Here is a tiny trained network, its code and every weight. The questions are about switching its units off for an input and a target symbol, where a switched-off unit gives its printed mean instead of its output.

import numpy as np


def w(rows, s, z=0):
    codes = np.array(rows[::2]) - 128.0
    scale = np.full(codes.shape[1], s)
    scale[-1] = z or s
    return codes * scale


def f(y):
    return y / 2 * (1 + np.tanh(0.7978845608 * (y + 0.044715 * y**3)))


def softmax(a):
    e = np.exp(a - a.max(-1, keepdims=True))
    return e / e.sum(-1, keepdims=True)


def log_softmax(a):
    a = a - a.max(-1, keepdims=True)
    return a - np.log(np.exp(a).sum(-1, keepdims=True))


def net(x, mask):
    ids = ['βγεθλμπστφω'.index(c) for c in x.split()]
    T = len(ids)
    res = E[ids] + P[:T]
    q, k, v = (res @ M[0].T for M in (Q, K, V))
    z = softmax(np.where(np.tri(T) > 0, q @ k.T / 3**0.5, -1e9)) @ v
    res = res + np.where(mask[0], z, O[0][:, -1]) @ O[0][:, :-1]
    y = f(res @ A[0][:, :-1].T + A[0][:, -1])
    res = res + np.where(mask[1:9], y, B[0][:, -1]) @ B[0][:, :-1]
    return log_softmax(res[-1] @ U[:, :-1].T + U[:, -1])


Q, K, V, O, A, B = {}, {}, {}, {}, {}, {}
E = w([
[70,108,204,240],'β',
[124,157,122,123],'γ',
[121,189,114,22],'ε',
[4,134,76,124],'θ',
[126,201,150,138],'λ',
[140,100,49,154],'μ',
[114,134,116,114],'π',
[117,176,138,131],'σ',
[167,60,187,114],'τ',
[118,175,136,130],'φ',
[119,155,124,123],'ω',
],0.017)
P = w([
[109,86,207,28],'0',
[108,98,182,48],'1',
[124,160,181,83],'2',
[120,109,154,56],'3',
[164,202,137,134],'4',
[138,114,148,86],'5',
[182,221,133,185],'6',
[137,98,145,107],'7',
[185,234,139,220],'8',
[138,84,144,136],'9',
[185,254,139,246],'10',
[124,96,161,143],'11',
[168,225,124,215],'12',
],0.0056)
Q[0] = w([
[64,100,78,30],'h1',
[24,69,63,144],'h1',
[79,163,2,198],'h1',
],0.0077)
K[0] = w([
[75,175,114,20],'h1',
[130,69,118,110],'h1',
[104,248,2,237],'h1',
],0.0091)
V[0] = w([
[13,100,56,74],'h1',
[197,255,66,13],'h1',
[126,228,96,208],'h1',
],0.0075)
O[0] = w([
[122,42,197,254,81],'h1',
[37,111,136,109,55],'h1',
[85,35,176,36,3],'h1',
],0.008,0.0024)
A[0] = w([
[36,84,191,106,109],'n1',
[227,159,105,118,117],'n2',
[213,131,254,150,205],'n3',
[96,133,183,5,159],'n4',
[208,185,133,39,207],'n5',
[136,51,26,123,255],'n6',
[130,219,90,152,161],'n7',
[2,193,54,125,248],'n8',
],0.0091,0.004)
B[0] = w([
[102,91,45,113,159],'n1',
[82,26,115,167,203],'n2',
[2,102,171,88,233],'n3',
[153,126,27,56,161],'n4',
[192,44,104,102,253],'n5',
[212,179,200,160,157],'n6',
[158,115,197,177,190],'n7',
[154,164,61,192,227],'n8',
],0.0084,0.0073)
U = w([
[38,190,212,144,242],'β',
[116,156,115,129,115],'γ',
[157,139,39,76,148],'ε',
[64,116,62,221,4],'θ',
[121,139,95,121,69],'λ',
[254,185,145,236,214],'μ',
[106,158,140,150,81],'π',
[122,156,131,144,126],'σ',
[149,21,160,99,153],'τ',
[123,131,96,129,23],'φ',
[114,147,121,133,87],'ω',
],0.0094,0.0034)

Each question gives the input, a string of symbols that net reads in full, and the target symbol t.
The units are the heads (3 rows each of Q, K, V and O) and the neurons (one row each of A and B). Each row of codes is followed by its name. A weight is (code - 128) times the scale printed after its matrix; where a second scale follows, it is the last column's (O, A, B and U).
mask holds one flag per unit, heads first, then neurons. A switched-off unit (its flag False) gives its mean, the last column of its rows in O or B, instead of its output. The means were averaged over made-up inputs and are rounded, as every weight is.
A unit's drop is (log p(t) with every unit on - log p(t) with that unit switched off) / (log p(t) with every unit on - log p(t) with every unit switched off).
The circuit of an input: a set's keep is (log p(t) with only the set's units on - log p(t) with every unit switched off) / (log p(t) with every unit on - log p(t) with every unit switched off). Starting from all 9 units, units are removed one at a time, each time the one whose removal leaves the highest keep (on an exact tie, the one counted first), for as long as the keep stays at least 0.8.
circuit, biggest first: the units of the circuit, biggest drop first
most important unit: the unit with the biggest drop
top k neurons: the k neurons with the biggest drops, biggest first
drop of u: that unit's drop, to one decimal
input τ γ ω σ λ τ λ, target ε: circuit, biggest first	[h1, n4]
input φ τ σ τ τ θ λ μ λ λ ω, target ε: top 2 neurons	[n4, n3]
input τ γ τ λ π, target μ: circuit, biggest first	[n3, n1]
input τ σ τ φ, target μ: circuit, biggest first	[h1, n3, n7]
input τ τ ω, target μ: circuit, biggest first	[h1, n7]
input τ β π γ τ λ τ φ, target μ: circuit, biggest first	[n3, n7, h1]
input π λ λ ε τ τ π λ λ π λ ε, target ε: most important unit	n4
input τ τ ε λ τ θ, target θ: circuit, biggest first	[h1, n8]
input φ σ τ τ θ θ ω, target β: circuit, biggest first	[h1, n5, n4]
input τ λ τ τ μ τ τ σ, target μ: circuit, biggest first	[h1, n3, n7]
input τ τ σ τ ω λ, target μ: top 4 neurons	[n7, n3, n8, n1]
input π φ θ θ, target θ: circuit, biggest first	[h1, n1]
input τ λ γ, target μ: top 4 neurons	[n3, n7, n8, n1]
input σ β σ τ β λ μ β, target β: top 2 neurons	[n3, n5]
input λ φ μ γ λ μ τ β, target β: top 2 neurons	[n5, n3]
input σ γ θ τ φ θ θ φ, target β: drop of n5	0.5
input τ γ τ τ σ, target μ: drop of h1	0.3
input μ ω λ π β λ σ μ, target μ: drop of n3	0.3
